Group and class of each row:
[-22 -26 8 -3 31 -1 4 6 9 -2 -18 5 -40 11 13 -20 8 -32 20 -29 2 -3 7 -7 0 9 -4 -2 60 13 37 -24 -66 -48] -> j161/J985
[1 -24 -4 -9 30 6 2 -17 5 -26 -22 -12 -19 25 22 8 -20 -35 -30 -28 23 -13 12 -5 13 -7 -2 3 -1 2 25 18 -45 10] -> j161/j11
[-3 15 5 13 24 4 -10 3 -7 -18 -6 5 -44 -2 27 13 -21 -3 -38 -23 10 -9 2 -9 -12 28 0 3 -66 -9 13 -6 -49 -50] -> J289/j669
[3 -36 5 -20 33 2 3 22 -6 -25 -35 -17 -31 19 15 -25 -17 -32 29 -35 7 -18 2 -11 -3 11 -2 16 30 12 13 -14 -25 -2] -> j161/j11
[-35 0 0 4 36 7 6 -6 9 -18 10 8 -41 11 6 -11 -39 -12 -48 -35 17 -3 4 -17 -16 40 -1 -12 -66 -19 36 14 -60 -65] -> J289/j669
[9 -2 5 8 -1 -6 -7 18 8 -5 -3 -6 -50 -3 5 -7 -9 -6 11 -40 13 4 -6 -9 -1 14 3 17 36 -3 24 -37 -35 24] -> J903/j486
[-3 27 1 -21 17 7 -23 4 -7 26 3 1 -31 14 2 6 0 -10 6 -12 -16 4 12 9 -11 50 3 -11 -37 -3 6 13 18 5] -> J289/j669
[-22 7 1 18 22 1 11 -4 -9 -21 4 3 -50 -1 26 3 -1 -13 -12 -19 4 -14 9 3 1 28 2 -14 -52 -24 3 6 -40 -63] -> J289/j669
[-24 -11 1 10 26 -5 17 25 -10 -10 11 -10 -8 15 -3 1 -6 -18 8 9 24 -11 1 -5 -8 29 1 -13 38 4 14 40 -6 -15] -> j38/J521
[22 -8 -7 -11 -2 10 0 20 4 -35 -16 -12 -37 -8 0 -63 -32 -28 9 -54 14 -3 0 -7 0 4 5 12 -18 -4 31 -21 -29 -11] -> J903/j786
[-10 -22 -4 -1 9 -4 8 15 6 -31 -14 -9 -38 4 2 -40 -44 -21 6 -58 33 1 -10 -10 -7 26 0 -9 4 -3 32 -10 -59 -17] -> J903/j786
[-36 -34 15 13 23 -10 22 17 -10 -1 8 0 -8 -9 -6 -36 2 17 0 1 3 6 -8 -7 1 38 -5 -17 58 -14 34 -5 0 -73] -> j38/J552
[-7 -19 -18 11 -13 11 -4 5 -2 -39 -29 -22 -47 -18 15 -41 -31 -22 17 -59 11 2 1 -14 -17 31 10 5 -15 -8 33 -36 -44 -27] -> J903/j786
[-12 -12 -2 -14 18 -6 13 3 -7 -7 19 0 4 15 2 -16 -6 -8 -2 -7 13 4 5 -19 -3 36 5 -13 38 19 22 2 7 -49] -> j38/J552
[-16 -15 -1 -5 10 -15 -3 13 -12 -4 -11 -13 -23 5 8 -16 3 -33 32 -34 28 -2 12 21 -1 -12 -2 5 34 5 11 1 -35 -16] -> j161/j11
[-6 -13 -3 -20 11 11 -2 21 -2 0 -23 -22 -40 33 8 -37 -10 -88 27 -36 -3 -7 13 22 -5 22 -13 0 10 0 21 -7 1 -22] -> j161/j11
[-39 -22 2 16 39 3 -3 2 -12 -20 -9 -28 -51 14 20 6 -38 -13 -32 -26 24 -10 4 13 -8 22 3 -4 -47 -23 35 45 -66 -36] -> J289/J615
[7 7 -4 -37 8 4 -5 13 -9 -8 -16 -16 -19 38 5 -9 2 -11 26 -33 -3 -6 -10 3 -2 59 -5 -2 1 3 11 2 9 -34] -> j38/J552
[5 -9 -3 -7 5 -8 0 17 0 -11 -19 -10 -22 1 -7 -39 -10 -16 5 -52 20 0 3 -14 -4 35 9 7 44 -12 47 -36 -31 -35] -> J903/j486
[-20 36 -1 -15 18 -1 4 16 -2 3 3 -12 -62 19 1 -12 -31 -19 11 -46 1 -5 6 22 -1 49 -8 -16 -49 -5 12 -4 -7 -15] -> J289/J615
[-3 -32 -3 -14 15 -3 0 27 -9 -4 -28 -21 -32 19 10 -36 7 -25 13 -42 -2 -1 -6 -5 0 29 1 4 32 0 31 -30 -4 -25] -> J903/j486
[-31 -25 2 15 22 -10 4 3 -10 0 7 6 -15 14 6 -8 5 3 -3 19 3 -7 4 -46 -3 47 1 -12 25 -2 19 22 -20 -43] -> j38/J521
[13 36 -4 -35 25 14 1 13 -12 -6 0 -6 -22 14 0 19 -13 -11 -22 -15 -3 -21 15 27 -12 47 10 -9 -74 -3 10 6 -3 -12] -> J289/j669
[-26 -9 -9 -2 10 -9 -8 4 -13 -13 -22 5 -40 25 29 -16 -17 -31 30 -26 12 -1 0 -6 -4 16 -3 -6 25 4 21 17 -38 -11] -> j161/J985
[8 -20 1 -19 26 0 1 7 -2 -1 -12 4 -12 5 0 9 14 13 -4 -26 -5 -17 -1 3 -3 44 1 3 -9 6 29 -24 -25 -33] -> j38/J552
[-21 11 -2 2 17 9 8 2 -2 -22 -4 -13 -43 -2 19 15 -36 1 -10 -22 12 -8 4 1 3 41 2 -15 -41 -21 23 12 -51 -10] -> J289/j669
